(in the rows, 128 means zero)
Each row is followed by its class.
[150 151 118 142 129 116  93 111 127  99 140  89 141 139 164 126 103 116
 150 123 141 133 135 153 187 119 164 114 111 106 108 111 139 107 124 152
 140 124 104 154 124 133 155 151 121 128 133 149 115 109 122  99 121]  <213>
[138 159 117 149 130 141  96 120 150 108 140 101 142 124 152 109 109 109
 149  97 152 153 130 164 184 102 145 145 158  81  99 120 143 115 148 166
 124 147 105 161 117 141 145 150 151 118 136 143 133  94 123  64 127]  <189>
[140 131 191 134 112 176 171 140 122 180 109 131  84 107 168 118 155 142
 157 227 136 118 111 142 167  89 188 125 127 165 178 123 166 106  88  80
  98 149 199 129 189 109  45 106 100  86  95  69  73 144 149 127 198]  <4>
[135 189 123 133 143 115  86  82 144 102 137 108 160 137 154 102 121  91
 145  89 148 140 123 128 196  80 155 103 111 103 119 115 128 109 153 186
 137 115 116 147 122 130 167 148 144 115 117 148 100 104 125  95  99]  <195>
[124 138 108 120 150 142  68  95 148 125 135 112 137 136 149 108  96 119
 145 102 161 147 135 146 185 132 182 154 142  99 132 115 128 121 131 170
 147 169  73 154 136 147 122 152 125 117 137 141 121  94 153  56 129]  <63>
[236 198  69 163 164  67  70  86  85  96 142 127  96 252 146  99 160  95
 121 119 134 118 143 129 187  69 135 198 182  99 105 145 160 159 153 140
 134  74  76 213 115 117 159 136 154 108 188 148  64 107 109  97 129]  <63>
[146 122 186 146 100 126 132 109 134 153 169 136 108  96 152 153 156 140
 155 175 136 128 117 107 144 122 175 117 106 156 178 135 157 126 100  94
 140 137 181 138 159 131  66 139  99 118 107  93 111 125 125 162 168]  <192>
[135 105 144 145 106 184 147 136 145 152 108 130  96  92 109 130 131 143
 156 204 157 144 114 103 127 118 170 105 108 154 145 117 159 104 105 109
 102 128 173 101 153 139  33 112 103 146  83  77 131 122 135 122 171]  <199>
[160  98 190  77 120 100 125  96 104 149 146 141  88  96 161 165 151 137
 138 217 143 142 123 112 148 132 173 157  86 167 184 152 146 139  85  90
 157 124 157 142 148 130 112 151  85 105  91  87 122 115 139 111 182]  <123>
[145 165 124 134 120 134  93 149 115 101 134  74 140 107 162 124  94 117
 140 140 124 131 137 167 201 113 180 140 150  99  73 102 153 107 146 146
 117 159 104 131 143 133 163 147 141 126 154 134 117 101 125  93 122]  <189>
[151 127 135 174 140 124 123 138 121 114 142  77 169  93 198  94 100 114
 142  69 149 125 124 172 168  93 195  93 160  96  63 126 137  92 136 138
 108 154 136 124 110 156  92 175 139  97 145 123 100 109 144  57 147]  <189>
[149 144 109 145 155 123 102  89 146 112 151  93 138 138 170 130  95  98
 140  99 142 136 132 154 183  71 156 129 119 106 119 116 150 133 153 145
 134 139  96 153 124 152 145 129 136 136 119 142 145  91 121  80 107]  <83>
[101 127 225 127  71 152 137 149  99 138 117 112  60  85 161 167 126 141
 139 229 138 125 120 131 185 112 193 197 127 147 150 111 133 118 113  96
  99 165 200  92 166 117  71  81 111 122 150  83  79 124 148  96 182]  <123>
[148 126 124 142 131 144 106 100 179  88 121 102 169 117 157 123 105 102
 152  89 150 134 118 151 200 106 130 127 133  90 115 106 142 116 142 145
 133 148  97 160 115 155 115 121 131 121 121 132 135 114 123  84 119]  <213>
[107 172 111 159 138 128 119 101 172  97 140  93 153 102 192  96  95 113
 158  81 139 142 129 185 181  76 165 110 111 113  86 133 166 124 174 152
 115 136 101 160  98 150 167 154 129 123 139 134 162 104  74  82 101]  <189>
[143 155 121 148 138 125 120 117 167 105 122 125 163 121 157 117 127 122
 154 122 160 130 124 155 169 113 157 124 122 106 103 112 131 111 142 159
 133 170 107 134 140 142 124 116 128 123 133 122 147  98 133  96 131]  <168>
[147 160 114 129 135 175 110 143 132 113 133 115 143 121 128  98 118  95
 151 117 131 148 132 160 222 127 146  94 124 122  91  98 151 107 136 164
 136 123 139 144 108 144 116 136 140 140 128 135 105 130 132  77 108]  <63>
[106 169  87 123 111 149 111 115 138  86 139  97 137 166 136 108 138 133
 153  79 150 135 139 160 170  86 119  97 133  57 107  74 142 139 129 145
  99 108 180 134 106 115 165 123 156 137 142 145  60 138 104  56 183]  <164>
[122 134 170 120 114 131 143 111 139 148 158 155  96  65 131 144 144 132
 151 199 137 126 124 112 159 112 192 122  98 152 191 130 161 114  99  91
 133 129 176 146 151 119  88 143  97  89 104  77 104 129 137 135 179]  <123>
[146 165 114 136 130 133 109 124 122 117 117 114 129 125 152 115 113 122
 148 112 147 128 128 169 178  98 148 118 132  98  96 102 151 115 144 173
 120 148 147 148 105 148 120 152 134 109 140 144 119 113 127  96 140]  <119>
[141 123 166 118 124 125 141 125 156 145 147 136 111  88 132 159 147 125
 131 197 122 118 136 107 150 119 188 133 121 145 188 143 148 128  91  90
 139 150 165 142 149 130  78 129 101 108 102  68 120 108 148 134 182]  <123>
[136 131 182 100 107 126 127 123 158 136 166 160 107 101 143 171 162 138
 138 212 151 116 124 107 160 111 190 124  89 182 175 133 135 116  96 108
 137 142 154 128 154 121  75 143  75 108  92  82 119 127 142 141 161]  <119>
[133 147 135 148 156 131 100 111 125 108 124 112 154 131 153 121 121 128
 160 118 159 127 132 158 176 124 150 125 128  87 111 110 126  94 129 152
 142 144 119 144 124 130 147 138 136 115 136 140 141 125 126  95 158]  <164>
[ 90 175 132  78 148 116  83 133 137  94 157 149 150 102 161 137 127 103
 153 107 150  97 131 146 190 115 165 100 105  90  81 113 122 113 135 163
 156 159 126 125 137 106 177 163 158 121  88 142  96 104 136  68 129]  <189>
[144 152 129 130 135 141  97 103 152 102 128 114 157 132 154 119 105  93
 161 111 149 127 134 155 210 115 171 118 130 108 117 109 124 111 149 171
 139 144  97 138 105 147 144 149 136 136 127 142 124 105 138  80 104]  <123>
[151 218 127 171 142 122  81  53 153 122 136 134 165 145 187  91 106 111
 147  75 142 110 110 186 185 104 193 142 146 106 113  97 140 131 161 157
 158 175  77 155 138 139 142 162 119 127 186 110 142  87 131  94 129]  <199>
[118 122 197 106  91 142 123 117 144 134 175 138 111  83 136 168 143 142
 137 216 152 124 132 123 164 100 176 121  79 167 186 127 164 134  90  97
 129 146 165 142 161 119  95 130  82 101  83  79  97 146 147 120 163]  <164>
[123 123 188 113 127 133 132 133 133 139 162 130  91 111 128 184 160 129
 127 215 141 129 127 110 134 114 193 122  77 161 193 144 136 115  92  93
 156 138 145 132 163 124  65 127  94 109  92  79 121 124 142 131 158]  <199>
[144 109 180 100 125 113 159 109 133 139 147 135 113 148 139 180 149 110
 115 206 122 114 118 117 159  85 197 122 112 165 189 147 128 108  98  83
 131 125 180 162 139 112  58 121 108 121 117  83  74 124 154  90 173]  <195>
[114 158 143 103 123 116 100 122 100 125 149  89 136 128 142 139  96 109
 160 112 152 135 128 184 204 118 182 124 129 111 114 108 147 127 164 180
 131 142 121 157 103 141 163 161 133 131 149 122 118 105 121  64 115]  <125>
[146 146 180 129 103 124 117 112 112 150 147 123  76 107 144 148 136 133
 141 179 119 111 127 131 136  79 197 121 108 162 181 125 164 115 117  94
 126 142 166 154 186 108 108 135 109  75 107  96  95 130 134 151 175]  <4>
[127 135 120 138 158 140  90 106  99  75 129  79 147 137 195 136  92 118
 139 137 176 140 134 173 173 140 207 145 121 108  83 120 159  96 133 150
 144 144  96 146 124 121 157 164 137 102 120 162 157 102 122  60 148]  <189>
[118 170 100 138 165  98  95  51 157  87 100 136 149 160 142 104 123 129
 144 107 122 139 133 136 155 121 149 125 128 105  99 126 122  98 159 175
 166 152  54 177 145 135 147 116 127 153 139 130 157  51 121  99 123]  <199>
[131 126 176 113 112 134 138 125 124 144 147 143 105 102 142 163 153 127
 136 216 147 111 133 123 160 101 192 119  81 167 181 129 157 107  85  96
 132 147 174 131 157 116  70 126  86 109 104  77 102 139 147 129 174]  <125>
[129 118 195 106 110 128 148 143 140 151 158 138 118 115 150 171 155 138
 144 202 138 106 120 134 166 118 179 128  92 171 176 148 155 118  91  98
 121 134 188 143 155 123  66 128  98 108  82  76  92 148 132 135 177]  <119>
[125  82 145 196 115 171 147 159 194  98 139 107 208  61 144 111 113 121
 132 112 127 103 126 173 233 107 110 114 125  75  69 136 175 110 130 155
 144 187 117 133 115 148 101 106 151 154  87 121 149 165 125 113 104]  <119>
[140 136 188 102  95 145 143 136 141 146 161 149 106 113 142 152 149 120
 135 199 126 116 130 126 153 120 185 123 111 166 173 131 151 108  88 103
 123 141 148 129 138 138  70 138  81 105  97  71  97 141 150 140 180]  <119>
[157 127 115 153 143 115 112 101 153 120 139 104 134 112 160 121 111 120
 144 115 138 143 131 143 208 103 170 137 107 130 108 123 131  97 152 152
 140 110 115 119 131 139 144 132 131 119 130 131 132 103  97 125 104]  <4>
[184 146 215 130  70 141 140 122 122 170 152 169 127 146  84 159 183 158
 144 172 140 106 105  60 209 133 183 150  42 172 182 116 162  83  89 119
 149 145 188  75 126 105  55 148 106 152  60  90  93 145 142 148 193]  <83>
[172 111 241 137  89  56 132 191 160 111 175 164 158  80 133 161 139 124
 146 107 104  96  66  27 169  99 112  57 167 193 200 148  73 121 103 107
  78 165 140 176 188 106 131 186 109 108 112  93  41 107 152 106 146]  <213>
[110 120 139  82 108 127 153 114  89 168 127 137  74  54 127 168 141 120
 114 199 104 137 110 118 138 136 187 117  77 204 244  99 138  94  82  82
 142 125 213 132 166  99 106 122  83 125  65  89  78 125 159 135 199]  <4>
[146 149 108 155 147 134 107 127 157  90 139  69 148 146 167 132 121 110
 155 121 158 130 143 163 178 103 159 127 137  84 105 116 155 112 149 163
 121 157 100 175  95 150 137 113 136 111 117 143 140 105 116  85 134]  <168>
[143 143  92 146 139 122 109 133 122  84 146  80 112 106 155 118 116 106
 140 100 140 159 120 142 168 115 142 123 116 114 114 102 136  90 141 147
 151 105 122 136  99 128 146 153 120 121 128 149 123 116 100  88 127]  <195>
[146 120 166 135 118 123 134 108 174 133 150 175 114  83 118 155 160 123
 142 244 148 106 136  89 181  95 193 120 103 148 170 143 134 115 112 108
 169 138 139 125 147 113  79 110  97 104 108  99 126 144 145 175 130]  <63>
[135  84 190 107  68 109 172 135 155 108 249 171  62 146 156 191 128 153
 155 204 179 110 147 127 134  83 198  81  67 163 133  95 137  95 118  85
  91  89 150  76 101 107  77 149  62  85 133 104  64 197 109 154 151]  <119>
[ 66 120  58 163 140 153 127  39 176  49 113 139 162 154 193  86 122  76
 136 113 143 102 142 182 227 101 162  97 162 168  83 124 141 130 144 199
 186 142  42 105  91 192 142 124 120 211 104 146 154  42 102  58  74]  <125>
[155 143  97 151 128 134 109 108 159 116 125 104 145 123 145 123 115 116
 166 107 153 135 118 142 214 114 162 140 128  94 101  99 152  99 146 167
 134 140 119 143 110 137 134 147 128 120 146 148 120 124 127  79 134]  <213>
[155 124 204 119 112 128 130 103 175 147 169 148  99 119 134 145 153 135
 146 207 131 129 137 123 158 100 177 117  95 161 168 151 147 104  97 108
 145 134 148 145 148 121  92 142  88  83  95  87 122 135 133 125 170]  <63>
[154 158 117 165 144 139 119  90 129 100 130 107 154 154 173  93 102 104
 143  72 110 125 122 161 206 105 167 127 149 114 100 105 155 116 147 160
 132 157  87 128 151 156 163 154 130 131 164 139 115 100 135  78 115]  <168>
[153 115 185 118  82 125 136 126 163 135 162 112 115 119 128 162 132 134
 150 192 144 139 129 110 136 129 182  91  62 173 187 136 133 107  88  95
 128 132 152 132 164 141  81 152  68 137 110  88 123 153 164 135 154]  <213>
[144 173 119 147 133 127  98  96 158 114 148 104 148 134 164 124 110 113
 152 120 152 134 122 154 196  93 175 126 118 100 112 112 138 116 149 160
 138 147 115 152 129 133 156 153 129 119 142 141 126 112 127  78 133]  <83>
[142 150 121 155 169 115 120  97 127 127 121 118 163 110 187 134 119  96
 155 101 134 105 127 166 215  82 166 139 139 128 125 122 153 126 151 147
 145 122 154 133 121 141 168 135 158 108 134 133 152 113 115  94 126]  <123>
[145 114 167 136 127 142 116 108 148 109 154 137 108  95 160 172 169 128
 122 251 154 131 146  83 167  76 191 132  93 140 174 131 124 100  82  78
 163 148 132 112 207 111  74 107  75 113 113 100 126 129 153 162 149]  <83>
[130 119 187 111  82 115 136 128 131 144 159 125 109  90 147 177 155 140
 147 235 163 104 129 108 135  93 195 106  87 174 190 134 146 131  95  93
 133 143 175 116 137 120  91 136  86 108 107  91 115 149 132 150 170]  <125>
[ 98 126 174 106  82 113 151 115 111 110 148  52 138  72 123 211 166 138
 122 242 120 155 121  54 144 135 230 181  86 155 251 150 142 139 140  69
 138 130 152 114 119 104  62 124  68 126 115 127 158 130 124 145 150]  <168>
[126 113 124 132 116 120 122  87 167 120 174 100 142 137 194 111 126 154
 174 143 167 131 151 197 209 104 178 144 113 110  81 133 166 131 135 173
 151 142 105 137  89 153 127 153 112 121 120 146 134 115 113  49 140]  <119>
[144 126 170 146 111 149 141 163 157 171 154 137 112  92 149 151 133 139
 135 200 142 110 166 121 129  91 196 131 107 146 160 145 162  96  89  87
 117 163 142  91 186 141 116 134 121  70 124  71 150 146 156 169 180]  <192>
[118 188 141 118 113 171  70 114  96 110  88  91 140 150 173 123  98 120
 171 135 157 146 118 119 214  85 174 138 135  98 132  82 127 118 152 162
 104 150 115  98 162 127  95 113 130 162 104 139 109  96 128  74 116]  <168>
[143 143 124 154 150 130 121 127 116 106 121 124 132 122 162 111 121 130
 175 121 144 136 127 142 191 123 153 109 115 109 107 114 144 106 139 166
 131 135 138 138 120 129 107 135 113 125 122 147 136 120 111 103 120]  <168>
[122 129 204 121 113 155 146 113 107 123 134 153  88  77 150 131 157 161
 127 247 137 117 145 127 176  82 183 111  61 141 138 129 178  83  67  92
 152 157 152  99 170 119  49 124  82  54  96  87  93 142 131 132 183]  <168>
[139 124 187 130  82 145 138 129 158 121 147 132 117 104 116 177 162 120
 133 207 123 123 124 114 136 102 183 111  95 143 162 117 127  84 100  90
 141 155 167 103 180 106  61 128  98 120 117  97 127 142 170 134 163]  <192>
[115 137 203  99  80 116 131 141 137 149 157 139  97  82 123 163 132 133
 157 190 132 109 117 121 128  99 154  94  73 160 195 132 155 109  77 110
 118 127 208 119 170 106 104 168  89  82  79  78  74 137 146 128 169]  <192>
[131 115 159 154  85 111 143 114 157 173 114 140 134 101 156 135 105 184
 132 205 138 104 116 122 194  81 232 119  71 155 161 139 155 109  73  94
 122 159 168 140 170  81  64 125  66 132 142  63 103 156 157 127 157]  <213>
[137 120 179 123 109 130 137 114 146 139 148 145 104  90 143 155 156 127
 140 197 139 126 120  99 146 101 175 127 100 156 186 142 137 122 104  93
 129 152 157 137 167 127  98 136  88 118 103  91 111 133 137 126 183]  <83>
[154 140 135 141 127 131  97 122 142 105 129  99 157 140 158 132 116 112
 177 112 157 127 123 147 177 114 174 125 144  95 106 105 142 110 154 178
 114 153 113 142 132 141 144 145 131 119 133 134 119 110 137  74 141]  <199>
[131 175 188 136  93 119 106 144 121 136 177 115 107 125 144 183 140 128
 147 182 118 111 136  94 121  80 194 116  87 151 188 140 163 129  92 100
 117 131 172 126 177 106  89 167  88 106 109  79  87 132 149 119 167]  <192>
[132 141  94 154 129 141 107 145 133 125 127 111 163 108 164 118 108 110
 163 120 175 124 125 181 183 107 155 116 153  97  90  99 140  98 159 172
 108 173 120 160 129 139 144 147 146 131 154 151 137 120 138  88 117]  <125>
[129 123 182 110 111 135 122 129 136 132 165 140  96  83 127 176 155 121
 143 190 160 114 116 106 143  99 171 129  87 170 183 127 159 112 106 102
 141 142 167 134 153 118  82 149  96  95  93  91 107 125 140 117 157]  <199>
[145 152 173 110 108 144 142 119 118 169 147 152  70  91 135 143 167 148
 152 232 121 121 125 124 157 102 183 128 103 161 155 126 162 112 103  81
 122 134 200 149 169 122  92 125 117  97 100  91  87 124 138 128 206]  <164>
[124 181 103 145 133 129  93 107 153 114 139 136 153  90 161 109 112 111
 155  72 140 139 120 118 211  92 160 158 118 120 159 106 152 131 145 170
 137 142 135 163 126 132 134 137 121 126 135 119  95  88 128  75 112]  <195>
[126 125 185 127  97 137 147 133 128 126 158 139  92  99 151 158 136 149
 137 225 135 113 124 125 134 114 184 126  85 171 164 126 166 120  93  76
 135 146 140 112 175 122  67 123  83  99 107  71 115 143 130 143 173]  <125>
[139 164 122 140 113 118 102  95 154  95 158  91 147 132 187 117 130 121
 170 124 156 135 132 146 187 118 159 138 133 109 102 105 147 114 152 162
 136 151 123 157 121 142 167 142 116 123 146 157 130 105 132  89 146]  <83>
[174 159 122 140 130 119  94 107 126 104 132 109 161 166 153 108 112 105
 156  86 154 131 128 165 180 118 164 138 136 104 101 121 145 127 150 159
 131 122 103 159 110 147 136 144 131 131 136 120 113 108 130  89 126]  <164>
[125 142 183 123  82 170 134 144 126 119 159 136 127 105 139 158 153 140
 140 203 154 114 130 118 161 130 182 114 119 155 166 106 175 131  95  89
 115 142 172 144 157 113 107 138 104 101 101  84 115 150 152 125 191]  <213>
[147 117 187 129 113 131 149 111 152 126 163 174 101 116 138 145 144 143
 155 186 127 120 123 108 152 109 194 113 107 160 163 144 157 111 102  99
 122 124 154 141 175 129  74 150  90  96 101  71 112 127 132 134 189]  <119>
[141 147 200  92  74 131 155 150 127 149 145 133  83 102 147 147 136 126
 124 187 132 111 122 131 127  77 176 120  82 160 126 130 170 110  98  88
  86 143 190  96 137 135  67 129  97  79 103  54  64 127 133 106 191]  <168>
[126 112 187 101  86 147 147 125 184 145 188 152  96  94 107 150 149 124
 149 210 144 131 142 121 122 124 174 112 110 155 147 128 136 101 103  89
 116 109 179 121 135 121  70 117  91 127 107  56 129 142 137 132 180]  <195>
[156 180 139 142 154 124  98 103 158  94 145 110 152 161 160 112 115 130
 147 132 167 142 121 131 178 109 146 117 149  96  98 125 125 134 135 151
 162 131  97 144 156 127 151 153 142 112 147 126 151 100 154 107  99]  <189>
[122 112 166 106 126 126 135 111 172 139 177 131  75 102 159 180 142 141
 140 204 143 124 126 105 132 120 204 142  88 165 203 133 149 112  91  77
 146 145 153 128 166 110  88 139  76  81 104  85 125 129 130 124 195]  <199>
[154 143 125 159 143 138 103  99 146 110 150 110 159 136 159 131 107 120
 156 110 160 125 140 137 199 126 180 134 113  94 106 108 158 126 128 152
 141 143 121 147 125 129 158 135 142 135 133 143 147 106 137 100 132]  <213>
[138 143  93 123 120 131  86 102 155  93 140  80 133 121 142 127  99 119
 145 136 151 134 133 150 208 112 145 124 127  96 101  93 148 140 139 159
 133 145 100 157 116 146 167 141 133 142 137 159 117 100 126  77 109]  <213>
[139 153 124 147 125 134  82 101 155 111 126 104 154 131 138 105 117 105
 172  84 146 131 121 150 178 114 125 121 145  95 120 112 135 127 140 173
 138 165 102 157 137 143 149 143 147 165 124 142 120  85 129  79 120]  <192>
[140 133 175 138 120 116 130  99 133 113 139 138  99 136 142 158 172 146
 126 194 118 124 121  93 122  75 190 124 111 119 149 138 143 137 106 103
 135 149 127 105 200 126  89 134  90  93 107  81 127 124 145 114 187]  <168>
[142 127 201 139 109 111 160 134 143 129 143 150 125 101 140 173 159 139
 144 209 148  94 119 110 146 118 211 123  92 166 181 144 143 108 108 112
 130 156 179 127 157 104  82 139  78 111  98  78 105 128 148 168 167]  <119>
[136 169 123 134 116 114  66 121 159 114 147  78 143 101 143 133 130 114
 150 127 148 140 139 137 171  98 188 130 102 111 129 126 105 112 130 149
 146 145 116 122 150 117 163 153 127 143 141 149 132 111 122 105 113]  <189>
[130 118 173 106  89 135 117 136 144 123 156 133  95  93 139 154 151 142
 138 195 133 126 127  98 131 107 165 104 101 175 180 124 130 127  96  92
 134 134 175 119 162 110  83 144  80 105  98 105 102 148 148 121 161]  <63>
[142 155 180 120 123 122 127 131 130 123 164 138  97 105 137 165 164 136
 118 220 130 143 128 101 136 126 204 114  73 154 197 136 126 128  88  96
 145 124 169 128 164 117  80 162  73  88 101  86 116 126 150 128 174]  <63>
[125 129 181 107  91 126 138 129 124 146 159 138 105  91 135 160 151 131
 155 208 141 119 134 120 139 130 183 126 103 168 176 127 154 108 103 106
 122 138 174 143 133 122  79 129  84 112 107  85 114 134 145 131 180]  <125>
[128 150 105 115 126 154 116 125 150 103 137  89 141 111 175 115 112 125
 148 136 173 138 127 155 188 108 170 114 125  99 105  99 160 124 152 142
 135 146 115 131  97 130 139 149 132 105 120 136 129 113 110  89 130]  <199>
[124 156 117 133 138 143  95 120 136  98 125 114 141 122 154 136 119 112
 167 121 162 135 123 166 202  93 148 128 124  86  94  88 142  96 153 172
 126 136 136 123 155 134 146 149 151 101 131 150 123 114 128  79 119]  <123>
[125 123 183 141 117 142 151 145 159 165 159 167 132  75 135 158 160 135
 137 232 154 114 127 103 172 116 191 124  94 172 164 152 146  96  92 104
 117 147 170 104 174 111  66 133 111 101  85  79 140 137 135 139 172]  <125>
[136 167 109 151 126 155  97 122 149  92 139  85 140 139 170  93 119 108
 160 145 142 139 142 158 175 101 145 119 140  84  80 118 132 124 136 136
 130 134  96 137 132 142 137 132 131 148 159 158 150 117 112  95 121]  <83>
[166 140 105 163 138 138 110 115 139 128 147  88 138 108 157 106 118 109
 147 109 147 134 128 166 212  93 161 133 126 111  85 103 150  93 145 154
 133 137 119 141 107 135 143 139 155 121 141 157 120 100 113  87 120]  <4>
[142 105 171 120 107 129 135 118 141 136 159 137  91  78 128 138 155 138
 139 186 110 131 128  80 163 123 175 130 111 168 176 132 150 123 101  99
 130 125 168 113 160 118 102 142  79 105 108  99  88 134 129 143 163]  <63>
[140 172 152 130 164  84  62 136  91  93 122  69 131 180 162 154 163 120
 125 112 118  91 149 204 130 168 163 156  70 107 126 137  92 108 119 168
 192 200  60 167 145 155 216 163 126 142 139 152 139 120 147  97 158]  <4>
[113 157 113 144 129 140 111 111 145  92 136  90 130 141 181 137 108 116
 156 123 154 132 123 169 178 108 188 128 120 111  98 111 149 116 154 158
 144 146 112 139 105 138 132 139 130 124 132 138 144  99 104  66 136]  <125>
[139 138 158 119 117 131  91 100 159 112 180 160 119 109 129 197 143 140
 120 201 162 113 132  61 196  84 199 108  70 189 219 109 127 119 100  91
 158 136 167 122 147  93  29 146  73 116 106 109  94 156 150 119 134]  <63>
[122 142 195 106  89 138 133 118 130 136 150 150 110  96 147 154 152 134
 141 221 131 110 113 117 178 106 170 119 104 170 178 125 146 125  97  86
 143 144 164 132 161 111  86 128  98 127 106  81 115 132 128 134 165]  <125>
[126 155 144 150 132 126 107  99 163 103 146 114 157 157 142 114 126 121
 170 125 145 139 119 183 223 136 135 135 140  92  98  99 123  70 142 188
 129 135 102 169 134 145 125 128 138 111 147 137 120 112 131  78 136]  <4>
[120 132 178 125  91 155 119 131 154 131 154 140  95 116 125 151 140 146
 135 202 124 116 139 103 161 100 195 108 100 181 146 119 146 113 106 106
 114 140 161 101 168 109  66 116  94 132  85  81  98 135 140 109 165]  <63>
